arr = [-150.004   72.265   27.830  156.408]
arr[0] => -150.004
arr[3] => 156.408

grid = [118 138  80 193 167 156 116  43 124 135]
grid[-10] => 118
grid[2] => 80
grid[7] => 43
grid[6] => 116

X =
[[ 4.668 -2.686 -3.491  4.090 -2.287 -3.255 -4.053  5.106 -3.721 -3.427
   2.963]
 [ 3.276 -2.725 -3.849  2.294 -3.435 -3.084  0.451  1.359 -1.603  2.143
  -4.376]
 [-2.299 -3.985  4.441  0.520 -1.001  1.868  4.853 -3.195 -3.550  0.691
   3.057]
 [ 3.242  3.067 -3.325  2.416  4.925 -4.210 -5.206  3.037  1.820  0.377
  -1.457]
 [-4.806  3.186  2.888 -2.914  3.981 -1.030  0.579 -4.957 -0.378 -2.671
   0.128]
 [ 3.112  3.215 -0.156 -2.499  2.339  4.402 -1.766  2.362  4.128 -1.848
  -0.469]
 [ 0.679  4.784 -3.643 -0.672  2.654 -1.939 -2.790  0.276  3.861 -3.614
  -3.100]
 [-4.496  4.924  2.650 -4.614  3.128  0.216  4.420 -4.194  3.467  2.323
  -1.887]
 [ 0.000 -4.220 -0.195  2.591 -5.089  0.563  3.950  2.643 -4.248  0.013
  -4.846]
 [-0.983  3.748 -2.844 -2.165  3.253  3.513 -1.772 -0.763  4.070 -2.583
  -0.564]]
X[0, 0]	4.668
X[-8, 7]	-3.195
X[-1, -3]	4.070
X[-10, -4]	5.106
X[4]	[-4.806, 3.186, 2.888, -2.914, 3.981, -1.030, 0.579, -4.957, -0.378, -2.671, 0.128]
X[-8, -11]	-2.299
X[7, -7]	3.128
X[-8, -5]	4.853
X[-2, 3]	2.591
X[-8]	[-2.299, -3.985, 4.441, 0.520, -1.001, 1.868, 4.853, -3.195, -3.550, 0.691, 3.057]
X[-9, 5]	-3.084
X[:, 2]	[-3.491, -3.849, 4.441, -3.325, 2.888, -0.156, -3.643, 2.650, -0.195, -2.844]
X[1]	[3.276, -2.725, -3.849, 2.294, -3.435, -3.084, 0.451, 1.359, -1.603, 2.143, -4.376]
X[-9, -7]	-3.435
X[:, 1]	[-2.686, -2.725, -3.985, 3.067, 3.186, 3.215, 4.784, 4.924, -4.220, 3.748]
X[-7, -3]	1.820
X[-5, -9]	-0.156
X[-2, 7]	2.643
X[9, -7]	3.253
X[-5, -1]	-0.469
X[4, -8]	-2.914
X[6, -11]	0.679
X[1, -5]	0.451
X[:, -8]	[4.090, 2.294, 0.520, 2.416, -2.914, -2.499, -0.672, -4.614, 2.591, -2.165]
X[-7, 7]	3.037
X[9, 1]	3.748
X[:, -5]	[-4.053, 0.451, 4.853, -5.206, 0.579, -1.766, -2.790, 4.420, 3.950, -1.772]
X[:, 7]	[5.106, 1.359, -3.195, 3.037, -4.957, 2.362, 0.276, -4.194, 2.643, -0.763]
X[5, 0]	3.112
X[-5, -7]	2.339
X[:, 4]	[-2.287, -3.435, -1.001, 4.925, 3.981, 2.339, 2.654, 3.128, -5.089, 3.253]
X[-4, -5]	-2.790

data =
1.796 -1.504 -1.637 0.643 -1.135 0.713 1.030 -1.465 0.805 0.542 -1.212 -1.113 -0.987 -0.641 0.749 0.610
2.556 -0.148 1.299 2.075 -0.331 1.782 1.116 -0.302 -0.038 1.275 -0.570 -0.927 1.400 -0.686 0.685 1.336
-0.090 2.204 0.698 0.172 0.579 -0.347 0.194 1.435 0.077 1.410 0.553 -1.198 0.306 0.488 1.233 0.335
1.148 -1.671 -0.998 -0.875 -0.757 0.452 2.567 -1.933 1.933 -0.899 -1.378 0.035 -1.429 -0.781 0.572 -1.174
0.419 0.647 0.521 -0.722 1.127 0.865 -0.786 0.178 -0.527 0.689 3.300 1.073 -0.137 -0.325 0.106 2.657
-1.817 0.046 -2.816 -0.964 0.625 -1.530 -0.945 -0.961 0.928 -0.620 -1.794 -1.224 -1.995 -0.363 -1.509 -3.132
-0.169 -1.032 -0.802 -0.821 -0.346 0.247 -0.896 0.126 -1.164 1.115 -1.947 -0.284 0.004 0.853 0.523 -1.503
-2.579 1.753 0.866 1.023 0.468 -1.005 -2.765 0.313 0.317 0.628 1.007 0.410 2.461 1.984 -4.079 1.585
Indices start at 0.
(0, 0) => 1.796
(6, 9) => 1.115
(1, 6) => 1.116
(5, 5) => -1.530
(2, 2) => 0.698
(1, 3) => 2.075
(3, 4) => -0.757
(2, 7) => 1.435
(2, 4) => 0.579
(7, 12) => 2.461
(6, 10) => -1.947
(2, 11) => -1.198
(7, 7) => 0.313
(6, 6) => -0.896
(6, 4) => -0.346
(7, 2) => 0.866
(4, 9) => 0.689
(7, 6) => -2.765
(0, 1) => -1.504
(2, 1) => 2.204
(4, 13) => -0.325
(0, 11) => -1.113
(7, 13) => 1.984
(3, 3) => -0.875
(0, 14) => 0.749
(1, 1) => -0.148
(2, 6) => 0.194
(5, 7) => -0.961
(3, 9) => -0.899
(4, 1) => 0.647
(3, 7) => -1.933
(6, 2) => -0.802
(4, 4) => 1.127
(0, 6) => 1.030
(1, 13) => -0.686
